Here is a tiny trained network, its code and every weight. The questions are about switching its units off for an input and a target symbol, where a switched-off unit gives its printed mean instead of its output.

import numpy as np


def w(rows, s, z=0):
    codes = np.array(rows[::2]) - 128.0
    scale = np.full(codes.shape[1], s)
    scale[-1] = z or s
    return codes * scale


def norm(h):
    return h / np.sqrt((h * h).mean(-1, keepdims=True) + 1e-5)


def f(y):
    return y / 2 * (1 + np.tanh(0.7978845608 * (y + 0.044715 * y**3)))


def softmax(a):
    e = np.exp(a - a.max(-1, keepdims=True))
    return e / e.sum(-1, keepdims=True)


def log_softmax(a):
    a = a - a.max(-1, keepdims=True)
    return a - np.log(np.exp(a).sum(-1, keepdims=True))


def net(x, mask):
    ids = ['βγδζθλξπφψω'.index(c) for c in x.split()]
    T = len(ids)
    res = E[ids] + P[:T]
    u = 0
    for l in range(2):
        r = norm(res)
        for j in range(3):
            rows = slice(2 * j, 2 * j + 2)
            q, k, v = (r @ M[l][rows].T for M in (Q, K, V))
            z = softmax(np.where(np.tri(T) > 0, q @ k.T / 2**0.5, -1e9)) @ v
            o = O[l][rows]
            res = res + np.where(mask[u + j], z, o[:, -1]) @ o[:, :-1]
        u += 3
        y = f(norm(res) @ A[l][:, :-1].T + A[l][:, -1])
        res = res + np.where(mask[u : u + 8], y, B[l][:, -1]) @ B[l][:, :-1]
        u += 8
    return log_softmax(norm(res)[-1] @ U[:, :-1].T + U[:, -1])


Q, K, V, O, A, B = {}, {}, {}, {}, {}, {}
E = w([
[105,125,100,59,171,146],'β',
[53,172,186,204,120,168],'γ',
[141,109,83,106,105,184],'δ',
[73,158,192,153,175,103],'ζ',
[116,126,113,153,137,28],'θ',
[98,130,114,147,155,169],'λ',
[85,94,176,144,105,152],'ξ',
[145,88,150,4,99,151],'π',
[204,126,10,168,100,173],'φ',
[214,41,164,123,206,115],'ψ',
[155,169,162,177,66,141],'ω',
],0.023)
P = w([
[94,253,163,142,151,242],'0',
[105,222,167,156,147,230],'1',
[95,177,132,127,138,215],'2',
[92,147,99,103,129,212],'3',
[95,120,77,125,127,183],'4',
[92,89,65,74,122,185],'5',
[112,73,58,133,108,167],'6',
[126,61,38,95,127,156],'7',
[116,53,40,97,150,172],'8',
],0.0052)
Q[0] = w([
[162,148,49,144,2,91],'0.h0',
[193,228,64,223,65,46],'0.h0',
[117,181,181,62,80,152],'0.h1',
[92,146,88,125,138,146],'0.h1',
[167,96,194,25,94,149],'0.h2',
[79,215,116,138,201,14],'0.h2',
],0.0094)
K[0] = w([
[121,167,54,131,100,101],'0.h0',
[196,250,62,201,171,40],'0.h0',
[88,138,85,150,135,96],'0.h1',
[93,96,162,142,182,152],'0.h1',
[103,194,135,68,94,158],'0.h2',
[169,122,160,168,218,134],'0.h2',
],0.013)
V[0] = w([
[109,122,127,182,156,120],'0.h0',
[57,57,198,98,104,155],'0.h0',
[150,2,120,163,145,108],'0.h1',
[147,89,190,88,113,125],'0.h1',
[100,129,109,78,109,105],'0.h2',
[225,53,167,165,160,121],'0.h2',
],0.0079)
O[0] = w([
[140,102,123,199,148,106,119],'0.h0',
[172,106,140,178,25,125,251],'0.h0',
[143,2,115,137,98,128,37],'0.h1',
[122,97,83,154,134,124,96],'0.h1',
[78,136,144,67,150,51,83],'0.h2',
[188,88,130,42,143,144,92],'0.h2',
],0.0083,0.0029)
A[0] = w([
[141,183,125,114,94,193,155],'0.n0',
[176,102,54,81,145,178,254],'0.n1',
[146,76,103,148,136,62,135],'0.n2',
[158,123,133,192,129,79,145],'0.n3',
[203,163,53,142,158,83,94],'0.n4',
[126,160,180,160,162,87,32],'0.n5',
[62,143,152,130,142,143,127],'0.n6',
[190,158,188,95,172,11,90],'0.n7',
],0.012,0.0059)
B[0] = w([
[28,189,221,202,124,43,232],'0.n0',
[115,202,226,131,138,135,254],'0.n1',
[46,57,155,110,148,186,146],'0.n2',
[31,171,189,118,139,169,155],'0.n3',
[145,88,87,58,22,254,150],'0.n4',
[23,135,144,131,126,105,136],'0.n5',
[136,159,160,195,77,123,163],'0.n6',
[54,139,154,100,87,216,148],'0.n7',
],0.0084,0.0089)
Q[1] = w([
[134,134,230,98,167,157],'1.h0',
[111,206,225,130,10,112],'1.h0',
[146,148,29,94,98,168],'1.h1',
[209,105,72,99,164,130],'1.h1',
[47,136,180,158,164,238],'1.h2',
[181,53,48,112,238,74],'1.h2',
],0.014)
K[1] = w([
[101,67,121,91,53,31],'1.h0',
[134,2,251,104,102,136],'1.h0',
[142,94,206,159,242,144],'1.h1',
[133,195,190,176,218,105],'1.h1',
[96,54,57,74,108,211],'1.h2',
[84,248,78,181,153,49],'1.h2',
],0.013)
V[1] = w([
[120,180,65,156,94,90],'1.h0',
[117,75,157,204,64,119],'1.h0',
[120,50,218,74,121,145],'1.h1',
[32,118,121,152,144,116],'1.h1',
[57,86,85,99,160,246],'1.h2',
[182,183,142,126,112,210],'1.h2',
],0.014)
O[1] = w([
[121,172,98,114,106,58,38],'1.h0',
[153,44,67,126,89,92,217],'1.h0',
[83,72,196,133,99,160,174],'1.h1',
[87,103,93,113,160,93,191],'1.h1',
[20,216,79,72,113,155,254],'1.h2',
[183,176,73,62,82,249,236],'1.h2',
],0.014,0.0086)
A[1] = w([
[83,165,80,198,183,174,23],'1.n0',
[135,131,52,132,222,83,191],'1.n1',
[180,100,199,122,165,185,169],'1.n2',
[66,90,144,186,7,191,243],'1.n3',
[132,165,67,50,110,151,171],'1.n4',
[129,117,179,18,100,105,254],'1.n5',
[177,156,23,120,207,129,102],'1.n6',
[125,194,168,97,208,88,107],'1.n7',
],0.014,0.0051)
B[1] = w([
[135,73,117,158,226,251,150],'1.n0',
[163,59,220,113,183,193,139],'1.n1',
[82,240,153,172,72,209,157],'1.n2',
[140,59,58,19,114,236,252],'1.n3',
[85,167,132,113,134,251,182],'1.n4',
[76,98,94,252,136,254,172],'1.n5',
[169,150,96,26,234,213,140],'1.n6',
[145,11,115,13,35,125,142],'1.n7',
],0.0099,0.018)
U = w([
[155,105,142,22,165,136,132],'β',
[114,112,40,226,141,164,87],'γ',
[125,127,158,57,73,115,137],'δ',
[98,70,153,148,166,116,185],'ζ',
[11,126,73,106,129,96,133],'θ',
[171,94,96,140,219,159,162],'λ',
[166,29,54,109,88,134,136],'ξ',
[140,92,219,154,84,213,79],'π',
[181,214,14,64,96,173,88],'φ',
[131,109,100,116,157,151,106],'ψ',
[163,158,86,157,112,114,253],'ω',
],0.011,0.006)

Each question gives the input, a string of symbols that net reads in full, and the target symbol t.
The units are the heads (2 rows each of Q, K, V and O) and the neurons (one row each of A and B). Each row of codes is followed by its name. A weight is (code - 128) times the scale printed after its matrix; where a second scale follows, it is the last column's (O, A, B and U).
mask holds one flag per unit, layer by layer, with each layer's heads first. A switched-off unit (its flag False) gives its mean, the last column of its rows in O or B, instead of its output. The means were averaged over made-up inputs and are rounded, as every weight is.
A unit's drop is (log p(t) with every unit on - log p(t) with that unit switched off) / (log p(t) with every unit on - log p(t) with every unit switched off).
The circuit of an input: a set's keep is (log p(t) with only the set's units on - log p(t) with every unit switched off) / (log p(t) with every unit on - log p(t) with every unit switched off). Starting from the 12 units with the biggest drops (on a tie, the unit counted first), units are removed one at a time, each time the one whose removal leaves the highest keep (on an exact tie, the one counted first), for as long as the keep stays at least 0.8.
units of the circuit, in order: the units of the circuit, biggest drop first
most important unit: the unit with the biggest drop
top k neurons: the k neurons with the biggest drops, biggest first
top k neurons in layer l: the k neurons of layer l with the biggest drops, biggest first
input λ ξ φ ω λ, target φ: units of the circuit, in order	1.h1
input β φ ξ ζ, target ξ: units of the circuit, in order	0.n1, 0.h0, 1.h0, 1.h2
input ω ζ ζ ψ, target φ: top 3 neurons	0.n0, 0.n7, 0.n4
input γ β ξ π θ, target θ: top 2 neurons in layer 0	0.n1, 0.n0
input ω λ π ω, target π: units of the circuit, in order	1.h2, 0.n0, 1.h1
input λ λ φ ω λ ξ β, target ξ: units of the circuit, in order	0.h0, 1.h0, 1.h2
input λ ψ δ ψ ζ β π π, target π: units of the circuit, in order	1.h1, 1.n5
input γ π π ω ζ λ, target π: top 2 neurons in layer 0	0.n0, 0.n4
input π φ π ζ ζ, target π: units of the circuit, in order	1.h2, 0.h0, 1.h1
input ζ λ δ ψ ω ξ δ ξ ψ, target ξ: units of the circuit, in order	1.h0, 0.h0, 1.n4
input β θ λ ω λ ζ, target θ: top 2 neurons in layer 0	0.n7, 0.n5
input π π φ δ ξ λ γ, target ξ: top 2 neurons in layer 0	0.n1, 0.n0
input β γ ζ, target ζ: top 3 neurons	1.n3, 0.n5, 1.n1
input ξ β ζ, target ξ: most important unit	1.h0
input π θ γ λ δ, target θ: top 2 neurons	0.n0, 0.n4
input β ω ω, target ω: top 2 neurons	1.n3, 0.n0
input ξ ψ φ ψ, target φ: top 3 neurons in layer 0	0.n4, 0.n0, 0.n6
input φ θ ξ ζ ω λ γ λ, target ξ: top 3 neurons	0.n1, 0.n0, 0.n5
input ω θ λ β ω, target θ: top 2 neurons in layer 0	0.n7, 0.n5
input δ γ γ ω θ β, target θ: top neuron in layer 0	0.n1
input β θ ψ, target θ: top 2 neurons	0.n7, 0.n2
input λ ζ ζ ω, target ω: top 2 neurons in layer 1	1.n3, 1.n5
input β ζ ω ω ω β, target β: top 2 neurons	0.n4, 1.n7
input γ π β γ δ θ ζ ψ ψ, target θ: top 2 neurons	0.n0, 0.n4
